Each row is followed by its class.
[67,-187,78,-229,12,-189,-68,-302,-10,49,-312,-319,-214,-88,-129,238,334,152,-237,-351,84,60,231,250,-102,114,402,-240,120,-44,-4,324,149,525,-108,159,-128]	(166)
[11,33,71,134,-87,141,-50,126,106,-34,443,270,145,343,-7,-84,-97,-25,182,300,-85,-109,-81,-194,168,-301,-347,231,94,-106,-97,44,69,-453,44,-99,165]	(30)
[-149,-12,397,-7,-47,2,178,9,161,-90,282,-54,95,134,-171,79,-71,-47,-59,146,20,-93,128,-30,135,-237,-97,213,-43,-35,160,-17,38,-159,75,13,115]	(198)
[115,-11,-324,578,94,-208,66,123,26,9,205,47,179,322,34,-107,-18,-116,-322,565,-364,-279,131,-231,364,-7,-327,465,31,-278,335,-463,-139,-568,466,-74,164]	(41)
[172,-114,-411,117,-258,-357,327,162,108,131,-729,-123,-212,-227,-81,51,165,56,-308,-58,-307,259,125,102,444,-119,20,-130,95,-188,323,-148,-116,-225,392,335,88]	(129)
[-105,25,390,-102,4,-72,-119,-126,120,-65,361,-64,73,194,-170,96,59,76,-46,-80,71,-48,52,-14,-129,-112,-47,33,-34,118,-32,169,158,66,-186,-21,43]	(175)
[-29,-134,221,118,-202,-37,215,-179,33,-152,251,-207,62,182,-90,131,14,99,-352,222,-108,-54,298,145,195,-277,217,299,69,-140,328,81,76,-103,74,151,113]	(55)
[71,-20,85,37,-34,150,61,122,325,-186,211,-239,-9,309,-260,163,303,261,-61,566,-93,-299,146,162,326,-140,-312,134,56,-154,-316,327,94,-274,221,-173,-16]	(166)
[-116,-62,281,-74,136,-131,-442,-308,-160,10,592,199,170,204,259,-75,-217,-111,106,-248,133,-187,-24,-44,-463,-39,313,137,26,57,-78,-95,213,270,-568,-100,-29]	(84)
[-70,-178,302,-146,-69,-122,-100,-261,-10,-24,382,151,-3,191,93,22,-125,25,34,-85,162,15,126,104,-87,-335,320,225,201,-161,107,56,194,109,-285,170,13]	(107)
[-130,36,146,-89,6,86,-275,-88,-49,15,258,180,96,39,142,-81,-135,-89,204,-112,174,-120,-156,2,-253,-2,57,53,-46,86,-215,-20,131,120,-327,-153,-21]	(198)
[-55,6,292,-88,-254,474,99,-63,64,-257,-69,-109,-208,-21,-113,240,-209,237,152,-65,328,-2,0,392,-43,-178,226,-190,143,126,-427,597,72,227,-220,-47,-138]	(175)
[-21,-161,-123,314,-230,-182,-41,-139,-270,61,-87,284,48,-66,316,-147,-493,-183,-127,-316,46,65,9,26,-101,-225,328,109,153,-169,420,-265,-85,-130,-129,192,73]	(41)
[36,-100,-11,268,-403,269,263,-60,-121,-203,-156,112,-134,-25,49,57,-452,60,-104,-26,68,81,104,279,160,-409,286,96,274,-191,149,308,-122,-197,100,162,119]	(84)
[1,-49,-2,33,146,-240,-262,-182,-40,44,219,152,-10,207,34,-78,-30,-94,-86,-262,-22,-46,16,-160,-224,-20,47,-32,116,-100,-14,21,65,81,-163,16,99]	(84)
[152,27,-192,119,127,-220,-279,-179,-48,44,-108,-120,-39,113,-44,41,230,51,-269,-144,-84,-160,110,-22,-77,236,89,-172,85,37,-128,88,77,180,-25,-18,-69]	(175)
[113,88,-354,279,216,-253,-239,-14,-18,119,-106,47,51,18,73,-121,44,-129,-233,13,-219,-157,-39,-268,29,279,-168,51,-66,52,68,-412,-106,-106,76,-58,23]	(107)
[-23,81,22,-133,-86,457,315,414,377,-168,-194,-149,-110,-9,-296,106,109,206,308,476,34,44,-92,126,328,-109,-550,-134,-69,48,-521,267,-103,-263,241,-233,-7]	(84)
[-85,135,-25,196,132,-105,-38,144,89,69,-169,40,122,-203,-31,-58,-198,-154,-28,-57,-52,-36,-162,-193,-67,203,-265,-43,-225,251,170,-510,-190,-137,-1,-129,-10]	(41)
[-11,-74,177,-77,-282,265,477,137,272,-225,-318,-388,-236,-120,-413,305,92,272,-199,198,12,73,166,321,349,-152,-76,-171,0,-17,2,372,-86,-10,265,125,14]	(198)
[61,-36,19,28,43,-13,-229,-202,-163,-97,213,75,-169,184,47,7,-21,59,-72,-231,107,-69,20,40,-203,0,237,-110,141,-48,-252,398,97,204,-167,7,9]	(129)
[88,-29,-218,266,-320,234,406,298,153,-86,-340,91,-76,-64,-43,-15,-189,67,-1,301,-21,146,-6,92,454,-279,-224,76,91,-85,38,48,-210,-503,382,43,115]	(175)
[86,-188,-35,220,14,-340,-134,-310,-158,-8,140,-45,8,193,61,23,35,-68,-455,-144,-100,-145,308,28,-43,-16,394,137,204,-259,314,-50,59,58,40,175,57]	(41)
[100,-81,-154,461,-269,107,204,101,-86,-121,133,159,103,182,152,-108,-242,-13,-144,417,-119,-113,23,76,312,-360,-108,345,104,-232,264,-163,-113,-539,209,49,116]	(169)
[-27,-57,-164,292,-140,76,154,162,-58,-39,-183,59,150,-164,202,-117,-285,-87,-27,277,-42,-70,-89,94,179,-98,-86,182,-2,43,118,-507,-124,-278,36,-88,-57]	(169)
[18,-11,42,-155,-7,-151,-244,-332,-191,101,-513,-148,-288,-336,52,125,58,48,-122,-690,173,134,18,193,-394,229,534,-380,16,229,-124,248,111,714,-384,95,-192]	(129)
[-40,205,-13,-117,462,35,-339,103,287,33,102,-108,-39,91,-195,33,328,-14,166,109,12,-234,-178,-252,-145,466,-474,-259,-222,278,-556,-38,58,73,-102,-360,-95]	(41)
[45,-171,228,-336,6,-427,-159,-279,109,104,209,-142,-7,236,-159,162,479,96,-157,-131,-41,-30,282,42,7,-160,187,100,152,-237,134,168,276,164,-30,187,46]	(166)
[69,111,-194,221,228,-179,-318,100,21,87,235,199,130,202,155,-182,-23,-159,56,75,-116,-152,-179,-342,-120,157,-299,31,-124,84,-138,-249,-25,-195,-76,-189,52]	(129)
[-42,-19,101,171,-223,355,-90,-150,-193,-217,183,210,-171,83,159,-33,-479,-9,99,-268,276,23,-102,117,-221,-217,296,-77,142,68,-237,456,22,127,-372,-92,10]	(55)
[-61,-147,-47,35,-26,-330,-34,-133,-10,147,-213,52,0,-97,139,-37,-105,-127,-125,-220,86,53,78,21,-63,-24,243,116,55,-39,225,-352,-27,54,-97,103,-4]	(55)
[137,-66,78,-102,-198,46,-55,-139,-11,-82,-82,0,-274,66,-135,158,77,71,-74,-395,152,102,131,162,-98,-110,247,-267,182,-49,-160,618,49,199,-57,120,-1]	(69)
[-33,-20,115,122,-230,301,299,128,107,-132,59,-18,36,6,30,80,-190,78,87,456,42,-108,64,175,328,-286,-63,255,44,-74,-29,-71,-35,-330,82,-53,35]	(198)
[49,70,-323,378,-40,224,160,325,124,-43,-301,44,-11,-26,9,-81,-209,-59,-19,374,-146,-35,-98,-77,276,71,-366,57,-45,22,-53,-149,-244,-361,299,-163,24]	(30)
[104,-75,57,166,-32,-72,-96,-75,35,-37,682,181,188,521,21,-45,14,-65,-83,343,-108,-232,122,-167,134,-266,-95,391,163,-278,149,69,133,-375,82,-20,197]	(69)
[9,-261,64,83,-289,-215,331,-173,-42,-9,-305,-161,-96,-92,-38,199,-95,129,-318,30,-5,58,374,381,210,-244,517,189,253,-290,458,-17,-58,49,153,306,-26]	(30)
[23,-209,-253,-24,-199,-349,311,-31,-108,113,-899,-158,-184,-473,29,105,-22,20,-333,-334,-20,324,165,344,145,1,389,-150,114,-122,372,-268,-183,178,234,384,-60]	(129)
[85,-54,-88,128,-10,-129,-52,-24,13,25,77,114,-76,154,27,-64,-89,13,-73,6,-25,-9,55,-74,89,-110,-42,6,104,-123,37,2,-4,-147,-7,84,52]	(107)
[93,39,-49,212,-74,175,-96,-121,-111,-146,28,-6,-87,83,1,36,-170,94,-90,50,36,-120,62,108,-1,-47,105,-15,132,-24,-98,237,-10,44,-41,-18,-47]	(107)
[-63,16,-6,57,91,96,-88,128,142,-59,16,-32,45,15,-2,0,-58,-22,90,170,59,-180,-63,-15,4,102,-199,-7,-80,89,-234,-171,-54,-116,-8,-178,-73]	(41)
[53,-81,-3,84,12,-273,-154,-321,-254,122,-49,41,-64,-21,141,1,-56,-84,-237,-390,48,17,144,24,-193,59,398,-52,111,-73,237,-73,67,267,-184,165,16]	(198)
[16,-96,64,100,-173,-48,-76,-249,-143,-131,-80,75,-188,19,11,73,-234,7,-139,-441,117,31,115,223,-199,-180,468,-113,219,-108,55,375,-12,233,-137,152,8]	(84)
[-145,-64,116,334,-87,-278,159,-132,-141,104,57,129,291,-116,239,-178,-398,-201,-247,-16,-39,-7,62,-109,29,-234,162,443,-80,-20,698,-813,-89,-228,8,123,138]	(55)
[-97,51,18,120,-261,327,441,386,277,-91,-372,-79,-12,-291,-138,20,-286,116,86,173,-1,183,-167,26,303,-150,-370,-93,-188,243,-6,-59,-229,-333,195,-104,74]	(166)
[-51,-50,249,-138,69,-112,13,30,327,-26,502,77,99,380,-131,-13,182,42,61,382,-102,-116,102,-103,164,-315,-244,311,62,-202,-39,8,167,-297,29,-34,152]	(84)
[-11,127,207,47,207,-85,-226,-68,37,3,471,10,171,197,-46,-31,66,-78,-44,-16,-51,-213,-21,-241,-219,132,-164,43,-190,177,-55,-110,84,75,-151,-209,12]	(69)
[12,-66,97,142,-238,332,222,111,64,-222,335,147,-19,243,6,-9,-288,91,76,424,29,-16,44,59,310,-444,-160,263,144,-197,-14,209,-41,-427,107,60,121]	(107)
[-79,-4,-12,-11,-120,126,-45,87,66,26,92,310,-33,90,74,-105,-271,-73,192,-51,38,133,-137,-102,-1,-206,-111,34,72,-67,-45,112,-24,-216,-84,14,154]	(30)
[58,36,186,-94,293,-394,-580,-301,-88,186,494,203,-13,335,90,-92,177,-73,25,-399,33,-113,6,-266,-434,50,71,-14,63,-55,-147,72,267,253,-386,-22,51]	(129)
[-8,193,20,152,164,497,-202,166,164,-207,127,-97,-9,104,-67,49,-31,97,227,346,96,-308,-179,-9,-4,191,-403,-61,-100,309,-710,259,24,-32,-70,-511,-133]	(166)
[47,-107,130,-92,-62,-299,-96,-146,63,42,290,179,-168,294,-31,3,93,10,-57,-161,-34,84,122,-56,17,-335,104,104,182,-292,145,283,158,-106,-6,277,185]	(129)
[37,18,-225,124,30,8,8,159,50,17,-266,-149,76,-73,45,-14,79,-35,-91,253,-108,-130,-45,66,148,167,-169,44,-62,46,-101,-379,-93,-104,58,-150,-97]	(169)
[-18,-122,134,-153,-107,30,260,165,373,-15,-4,11,-110,107,-165,86,134,97,102,256,-10,99,81,23,339,-357,-277,116,43,-192,-38,121,44,-266,204,44,122]	(166)
[-161,-114,273,-146,-73,-110,98,-172,2,-40,-219,-118,-144,-178,-144,123,-115,35,-176,-424,118,187,135,191,-106,-123,284,-160,65,3,207,127,-7,246,-130,213,9]	(41)
[78,-24,-245,-24,-27,-179,115,108,60,146,-452,-63,-94,-133,-92,5,158,-17,-110,-131,-112,133,66,-10,187,83,-89,-183,25,-84,65,-84,-115,-53,230,136,47]	(198)
[-152,44,437,-158,-494,621,594,307,204,-384,-111,-41,-197,-154,-256,138,-296,278,284,138,227,224,-48,398,280,-572,-74,-63,-34,122,-285,602,-152,-201,10,-38,-4]	(84)
[85,141,-90,178,65,228,-186,-17,-35,-171,-38,-26,-104,74,-46,18,-59,38,-3,-10,17,-167,-66,48,-112,122,-62,-197,45,125,-384,300,-23,88,-78,-198,-89]	(84)
[-53,-19,59,137,-83,82,-154,-52,-93,-115,205,200,-3,89,109,-60,-347,-54,66,-137,100,-82,-53,13,-136,-151,106,7,95,-6,-45,93,-14,-58,-196,-36,8]	(41)
[50,-84,41,-163,-224,7,241,96,231,-20,-271,-124,-222,-62,-185,106,109,219,18,76,75,155,123,162,226,-190,-4,-117,15,-68,-42,238,-47,-42,94,138,-18]	(107)
[-52,-69,51,-8,-103,170,194,4,84,-155,-220,-159,-135,-86,-95,165,-101,150,-41,80,76,-6,84,305,135,-97,159,-86,142,-46,-128,130,-27,64,-38,10,-98]	(41)
[32,-221,-66,99,-312,-83,363,45,97,-77,-301,-89,-133,-69,-41,96,-17,67,-249,242,-48,65,190,328,351,-319,146,256,170,-299,364,-76,-125,-246,248,256,21]	(169)
[-156,-48,270,15,131,-356,-208,-181,-41,96,377,171,216,71,83,-113,-133,-189,-115,-251,-13,-41,-1,-205,-227,-79,64,182,-68,33,385,-422,70,-40,-235,79,99]	(41)
[-153,187,207,241,50,197,-88,80,2,-155,381,87,186,41,-3,-92,-300,-45,96,188,6,-203,-229,-102,-94,-61,-296,137,-166,267,-26,-230,-34,-212,-188,-267,26]	(169)
[5,11,-22,-228,-56,-40,-170,-156,-111,42,-479,-9,-400,-240,-86,99,-33,-33,-4,-820,178,209,-12,87,-323,170,329,-581,41,131,-258,510,-8,606,-268,85,-81]	(198)
[129,-31,-118,156,-118,-153,-48,-27,-74,98,122,247,44,100,165,-128,-138,-148,-102,-99,-78,16,33,-157,43,-152,73,147,55,-105,264,-103,-47,-251,-14,94,137]	(69)
[129,28,-69,107,-237,326,196,163,164,-197,-61,-106,-200,145,-203,147,38,147,-34,351,-62,-127,117,119,360,-161,-194,-39,123,-138,-267,495,-45,-284,264,-33,53]	(198)
[-40,-53,188,-141,-124,-111,131,-54,135,-48,-302,-199,-129,-123,-305,139,144,116,-146,-283,29,174,132,169,-28,-98,87,-212,1,41,98,264,-20,203,100,147,16]	(84)
[136,-134,-136,151,-117,-283,-9,-291,-146,-19,-187,-114,-158,88,-51,96,53,110,-383,-175,-27,6,318,203,45,-83,410,-21,272,-300,221,162,-8,146,123,262,18]	(107)
[-133,122,359,-71,-44,347,39,-51,168,-262,53,-212,-156,-19,-282,229,-51,177,59,74,147,-143,32,218,-35,-79,-46,-123,-19,159,-271,448,56,171,-78,-88,-68]	(198)
[25,-5,196,-175,-23,59,43,128,401,-74,310,-10,-50,282,-221,56,267,90,95,322,9,-98,37,-77,150,-187,-317,79,-59,-22,-215,289,114,-190,68,-99,45]	(69)
[89,65,-172,52,68,-414,54,-11,225,104,-639,-394,-177,-209,-392,190,412,133,-388,-201,-209,33,205,5,87,324,-82,-323,-140,115,73,-5,-121,215,312,77,-63]	(107)
[-160,36,204,-303,-214,415,-32,5,-5,-112,-296,4,-214,-247,-73,95,-327,117,319,-423,467,159,-230,349,-283,-7,211,-497,65,197,-438,463,25,393,-394,-52,-146]	(198)
[84,-37,30,-135,-31,-161,-37,-122,32,44,104,39,-100,201,-144,52,223,48,-84,-149,-27,102,147,-11,36,-170,12,-64,132,-189,53,298,92,-9,55,141,142]	(69)
[106,54,58,64,169,-40,-284,-87,106,-26,587,131,159,465,5,-43,144,-64,-54,216,-105,-290,44,-245,-35,-55,-193,212,80,-95,-124,60,139,-181,-35,-101,83]	(69)
[28,-151,-46,-90,-96,-214,89,-67,82,108,-377,-221,-42,-78,-120,124,233,98,-213,-26,-94,39,214,181,119,19,151,-73,106,-148,121,-7,41,126,107,160,-64]	(30)
[-24,-41,408,-90,12,-174,-517,-335,-29,-53,761,204,-10,536,-22,-17,-7,-9,92,-305,162,-168,108,-89,-378,-239,170,59,143,-117,-156,519,330,207,-327,49,35]	(107)
[-107,-25,206,-107,-196,109,249,111,199,-130,-230,-213,-134,-167,-282,196,-94,128,-48,-83,22,104,54,185,112,-114,-25,-212,-31,53,63,235,-103,-41,21,107,-8]	(41)
[-86,-116,161,-51,-282,159,39,-65,-92,-118,109,178,-110,-3,153,12,-352,-30,116,-106,204,66,-52,188,-92,-320,259,128,125,-71,31,123,-3,23,-280,69,-1]	(169)
[-108,27,307,-11,-425,812,441,318,275,-512,68,-66,-227,36,-224,219,-208,330,359,388,264,35,-74,471,357,-493,-172,-47,47,122,-642,730,-28,-235,70,-174,-58]	(175)
